Below is a small trained network, with its code and all its weights. Each question gives an input and a class and asks what happens when units are switched off, that is, made to give their printed mean instead of their output.

import numpy as np


def w(rows, s, z=0):
    codes = np.array(rows[::2]) - 128.0
    scale = np.full(codes.shape[1], s)
    scale[-1] = z or s
    return codes * scale


def norm(h):
    return h / np.sqrt((h * h).mean(-1, keepdims=True) + 1e-5)


def f(y):
    return np.maximum(y, 0)


def log_softmax(a):
    a = a - a.max(-1, keepdims=True)
    return a - np.log(np.exp(a).sum(-1, keepdims=True))


def net(x, mask):
    res = np.array(x, float).reshape(1, 3) / 4 @ E
    u = 0
    for l in range(2):
        y = f(norm(res) @ A[l][:, :-1].T + A[l][:, -1])
        res = res + np.where(mask[u : u + 14], y, B[l][:, -1]) @ B[l][:, :-1]
        u += 14
    return log_softmax(norm(res)[-1] @ U[:, :-1].T + U[:, -1])


A, B = {}, {}
E = w([
[65,162,7,151,1],'x0',
[227,31,173,236,56],'x1',
[56,85,199,66,92],'x2',
],0.0057)
A[0] = w([
[133,251,81,125,158,143],'L0N0',
[120,153,117,174,173,196],'L0N1',
[169,145,133,122,166,86],'L0N2',
[146,79,136,137,101,50],'L0N3',
[80,150,219,176,127,126],'L0N4',
[73,144,136,91,163,122],'L0N5',
[144,129,147,128,184,153],'L0N6',
[101,195,109,120,226,168],'L0N7',
[186,61,243,70,112,6],'L0N8',
[216,157,39,166,147,81],'L0N9',
[121,164,151,81,138,56],'L0N10',
[97,120,126,110,167,134],'L0N11',
[81,169,106,62,156,95],'L0N12',
[135,158,135,175,119,169],'L0N13',
],0.012,0.0025)
B[0] = w([
[120,82,170,165,87,246],'L0N0',
[152,50,12,84,94,184],'L0N1',
[197,147,161,63,32,177],'L0N2',
[134,137,182,128,60,172],'L0N3',
[149,84,81,191,142,179],'L0N4',
[110,112,71,144,89,205],'L0N5',
[155,128,67,1,121,202],'L0N6',
[128,93,82,165,28,254],'L0N7',
[77,160,115,82,110,251],'L0N8',
[75,173,111,109,204,229],'L0N9',
[123,132,41,121,172,171],'L0N10',
[95,69,77,199,148,175],'L0N11',
[178,87,106,209,148,228],'L0N12',
[62,111,117,114,114,168],'L0N13',
],0.0061,0.0067)
A[1] = w([
[39,14,187,99,142,188],'L1N0',
[61,119,88,185,137,104],'L1N1',
[142,145,146,154,53,136],'L1N2',
[132,122,125,159,20,164],'L1N3',
[37,152,141,94,83,104],'L1N4',
[152,80,110,248,203,210],'L1N5',
[152,127,102,66,60,143],'L1N6',
[181,134,154,93,131,148],'L1N7',
[51,116,198,21,176,141],'L1N8',
[79,66,164,107,83,176],'L1N9',
[107,132,99,111,60,164],'L1N10',
[116,109,230,155,84,104],'L1N11',
[140,109,159,166,101,103],'L1N12',
[80,142,55,147,150,252],'L1N13',
],0.011,0.0034)
B[1] = w([
[157,87,86,198,120,203],'L1N0',
[100,223,76,254,113,210],'L1N1',
[106,191,176,61,237,184],'L1N2',
[151,137,210,91,193,255],'L1N3',
[107,22,142,118,146,182],'L1N4',
[41,88,60,111,85,184],'L1N5',
[185,170,182,135,187,220],'L1N6',
[68,81,45,116,83,155],'L1N7',
[69,131,58,163,26,166],'L1N8',
[193,174,76,229,164,213],'L1N9',
[137,157,202,139,140,238],'L1N10',
[134,37,156,206,202,169],'L1N11',
[140,86,135,63,160,151],'L1N12',
[75,122,152,73,38,255],'L1N13',
],0.006,0.0089)
U = w([
[234,88,64,12,142,176],'0',
[120,164,149,35,197,2],'1',
[65,99,13,215,46,189],'2',
[144,191,114,55,151,30],'3',
[79,233,201,169,169,92],'4',
[218,71,213,175,241,178],'5',
],0.011,0.0058)

Each question gives the input, the list of numbers given to net, and the class t.
The units are the neurons (one row each of A and B). Each row of codes is followed by its name. A weight is (code - 128) times the scale printed after its matrix; where a second scale follows, it is the last column's (A, B and U).
mask holds one flag per neuron, layer by layer. A switched-off neuron (its flag False) gives its mean, the last column of its row in B, instead of its output. The means were averaged over made-up inputs and are rounded, as every weight is.
A unit's drop is (log p(t) with every unit on - log p(t) with that unit switched off) / (log p(t) with every unit on - log p(t) with every unit switched off).
The circuit of an input: a set's keep is (log p(t) with only the set's units on - log p(t) with every unit switched off) / (log p(t) with every unit on - log p(t) with every unit switched off). Starting from the 12 units with the biggest drops (on a tie, the unit counted first), units are removed one at a time, each time the one whose removal leaves the highest keep (on an exact tie, the one counted first), for as long as the keep stays at least 0.8.
units of the circuit, in order: the units of the circuit, biggest drop first
top k neurons: the k neurons with the biggest drops, biggest first
k most important neurons of layer l: the k neurons of layer l with the biggest drops, biggest first
drop when u is switched off: that unit's drop, to one decimal
input [-7,-2,4], class 2: units of the circuit, in order	[L1N8]
input [-7,5,5], class 2: units of the circuit, in order	[L1N8; L0N8]
input [-4,8,-5], class 0: 3 most important neurons of layer 0	[L0N0; L0N7; L0N9]
input [-6,-6,0], class 2: top 2 neurons	[L0N11; L0N12]
input [-8,6,3], class 2: 2 most important neurons of layer 1	[L1N8; L1N3]
input [0,2,6], class 5: 2 most important neurons of layer 0	[L0N9; L0N3]
input [-7,-7,-5], class 0: top 3 neurons	[L0N6; L0N2; L1N1]
input [-7,-8,-4], class 2: 2 most important neurons of layer 0	[L0N11; L0N12]
input [-3,-2,-5], class 0: top 2 neurons	[L0N2; L0N1]
input [-5,7,-6], class 0: top 2 neurons	[L1N1; L0N2]
input [-6,8,-5], class 0: 2 most important neurons of layer 0	[L0N0; L0N7]
input [8,-2,7], class 4: drop when L1N3 is switched off	0.2
input [1,4,-1], class 5: drop when L0N10 is switched off	0.1
input [6,1,-1], class 4: drop when L0N11 is switched off	0.1
input [-4,0,-4], class 0: top neuron	[L0N6]
input [-6,5,-2], class 0: drop when L0N7 is switched off	0.3
